Below are the code and all the weights of a small trained network. Each question names an input and a class and asks about switching units off, where a switched-off unit gives its printed mean instead of its output.

import numpy as np


def w(rows, s, z=0):
    codes = np.array(rows[::2]) - 128.0
    scale = np.full(codes.shape[1], s)
    scale[-1] = z or s
    return codes * scale


def norm(h):
    return h / np.sqrt((h * h).mean(-1, keepdims=True) + 1e-5)


def f(y):
    return np.maximum(y, 0)


def log_softmax(a):
    a = a - a.max(-1, keepdims=True)
    return a - np.log(np.exp(a).sum(-1, keepdims=True))


def net(x, mask):
    res = np.array(x, float).reshape(1, 2) / 4 @ E
    u = 0
    for l in range(4):
        y = f(norm(res) @ A[l][:, :-1].T + A[l][:, -1])
        res = res + np.where(mask[u : u + 5], y, B[l][:, -1]) @ B[l][:, :-1]
        u += 5
    return log_softmax(norm(res)[-1] @ U[:, :-1].T + U[:, -1])


A, B = {}, {}
E = w([
[219,118,78,215,224,205,244,207],'x0',
[2,228,38,208,111,26,197,158],'x1',
],0.0037)
A[0] = w([
[174,146,253,107,135,111,111,156,133],'L0N1',
[137,18,136,13,61,173,221,89,153],'L0N2',
[20,154,61,108,122,128,24,142,191],'L0N3',
[145,132,186,49,139,86,94,192,121],'L0N4',
[108,204,198,60,180,164,53,233,8],'L0N5',
],0.0038,0.0012)
B[0] = w([
[111,95,1,120,139,134,151,113,220],'L0N1',
[127,253,178,204,150,147,194,102,251],'L0N2',
[175,136,116,93,157,214,133,178,255],'L0N3',
[159,108,39,176,78,46,118,152,196],'L0N4',
[128,34,138,49,153,165,135,248,155],'L0N5',
],0.0054,0.0027)
A[1] = w([
[253,230,103,95,93,179,96,183,34],'L1N1',
[149,184,108,164,181,64,133,183,140],'L1N2',
[140,173,132,172,170,112,127,127,208],'L1N3',
[104,115,124,152,143,155,203,188,2],'L1N4',
[173,53,170,158,89,147,122,118,11],'L1N5',
],0.0057,0.00049)
B[1] = w([
[58,175,150,139,158,70,129,89,255],'L1N1',
[135,160,170,166,97,115,64,98,213],'L1N2',
[81,167,126,137,154,146,79,91,185],'L1N3',
[122,2,183,69,178,178,199,153,226],'L1N4',
[206,114,128,199,147,92,139,181,177],'L1N5',
],0.0082,0.0051)
A[2] = w([
[254,113,157,109,226,101,96,152,255],'L2N1',
[50,108,102,7,105,61,17,99,106],'L2N2',
[212,81,211,116,147,221,212,43,220],'L2N3',
[47,142,175,145,156,132,72,186,102],'L2N4',
[68,75,58,83,181,108,81,40,213],'L2N5',
],0.005,0.00068)
B[2] = w([
[92,130,44,136,66,84,60,177,226],'L2N1',
[182,25,124,152,147,238,200,120,217],'L2N2',
[88,174,135,103,65,93,133,62,253],'L2N3',
[167,154,89,135,184,30,40,112,194],'L2N4',
[136,147,254,75,121,121,160,158,172],'L2N5',
],0.0057,0.0062)
A[3] = w([
[65,17,145,141,69,208,246,12,186],'L3N1',
[51,97,74,195,161,75,170,179,215],'L3N2',
[68,179,2,175,216,93,19,251,2],'L3N3',
[146,88,179,121,153,104,128,157,81],'L3N4',
[184,235,151,179,12,123,139,110,110],'L3N5',
],0.0049,0.00049)
B[3] = w([
[160,141,118,130,139,190,183,208,255],'L3N1',
[226,108,123,56,77,163,112,191,227],'L3N2',
[109,49,112,134,24,63,55,33,206],'L3N3',
[160,254,59,150,179,191,80,221,150],'L3N4',
[77,11,153,140,123,115,36,122,164],'L3N5',
],0.0063,0.0057)
U = w([
[189,108,139,103,137,215,210,226,171],'0',
[125,63,90,170,58,16,25,65,165],'1',
[15,241,233,133,254,65,144,73,125],'2',
[94,205,28,139,145,116,160,63,2],'3',
],0.011,0.0081)

Each question gives the input, the list of numbers given to net, and the class t.
The units are the neurons (one row each of A and B). Each row of codes is followed by its name. A weight is (code - 128) times the scale printed after its matrix; where a second scale follows, it is the last column's (A, B and U).
mask holds one flag per neuron, layer by layer. A switched-off neuron (its flag False) gives its mean, the last column of its row in B, instead of its output. The means were averaged over made-up inputs and are rounded, as every weight is.
A unit's drop is (log p(t) with every unit on - log p(t) with that unit switched off) / (log p(t) with every unit on - log p(t) with every unit switched off).
The circuit of an input: a set's keep is (log p(t) with only the set's units on - log p(t) with every unit switched off) / (log p(t) with every unit on - log p(t) with every unit switched off). Starting from the 12 units with the biggest drops (on a tie, the unit counted first), units are removed one at a time, each time the one whose removal leaves the highest keep (on an exact tie, the one counted first), for as long as the keep stays at least 0.8.
circuit, biggest first: the units of the circuit, biggest drop first
most important unit: the unit with the biggest drop
k most important neurons: the k neurons with the biggest drops, biggest first
top k neurons in layer l: the k neurons of layer l with the biggest drops, biggest first
drop when u is switched off: that unit's drop, to one decimal
input [-3,1], class 2: circuit, biggest first => (L0N3, L1N1)
input [-5,-5], class 0: circuit, biggest first => (L2N2, L3N3)
input [1,-5], class 1: most important unit => L1N5
input [-2,-3], class 2: 2 most important neurons => (L0N2, L1N1)
input [-7,7], class 0: top 2 neurons in layer 1 => (L1N5, L1N1)
input [3,-6], class 1: 2 most important neurons => (L2N1, L2N2)
input [7,-8], class 1: 3 most important neurons => (L1N5, L2N1, L2N2)
input [2,3], class 2: top 3 neurons in layer 1 => (L1N4, L1N5, L1N2)
input [-1,3], class 2: 3 most important neurons => (L0N3, L2N1, L1N5)
input [1,3], class 2: top 2 neurons in layer 0 => (L0N4, L0N2)
input [-2,0], class 2: 4 most important neurons => (L0N3, L1N1, L2N1, L2N5)
input [5,-6], class 1: 3 most important neurons => (L2N2, L2N1, L1N5)
input [2,-3], class 2: 2 most important neurons => (L0N2, L2N2)
input [-3,-3], class 2: 3 most important neurons => (L0N2, L1N1, L0N1)
input [5,7], class 1: most important unit => L1N2
input [-1,-3], class 2: 2 most important neurons => (L0N2, L2N1)
input [4,5], class 1: top 2 neurons in layer 1 => (L1N2, L1N3)
input [-5,-4], class 0: 2 most important neurons => (L2N2, L0N1)
input [6,-8], class 1: 3 most important neurons => (L2N1, L2N2, L1N5)
input [3,-3], class 2: top 2 neurons in layer 1 => (L1N1, L1N4)
input [-6,3], class 0: top neuron in layer 2 => (L2N2)
input [-8,-4], class 0: drop when L2N2 is switched off => 0.1
input [0,0], class 2: drop when L1N4 is switched off => 0.0
input [-8,6], class 0: drop when L2N2 is switched off => 1.1
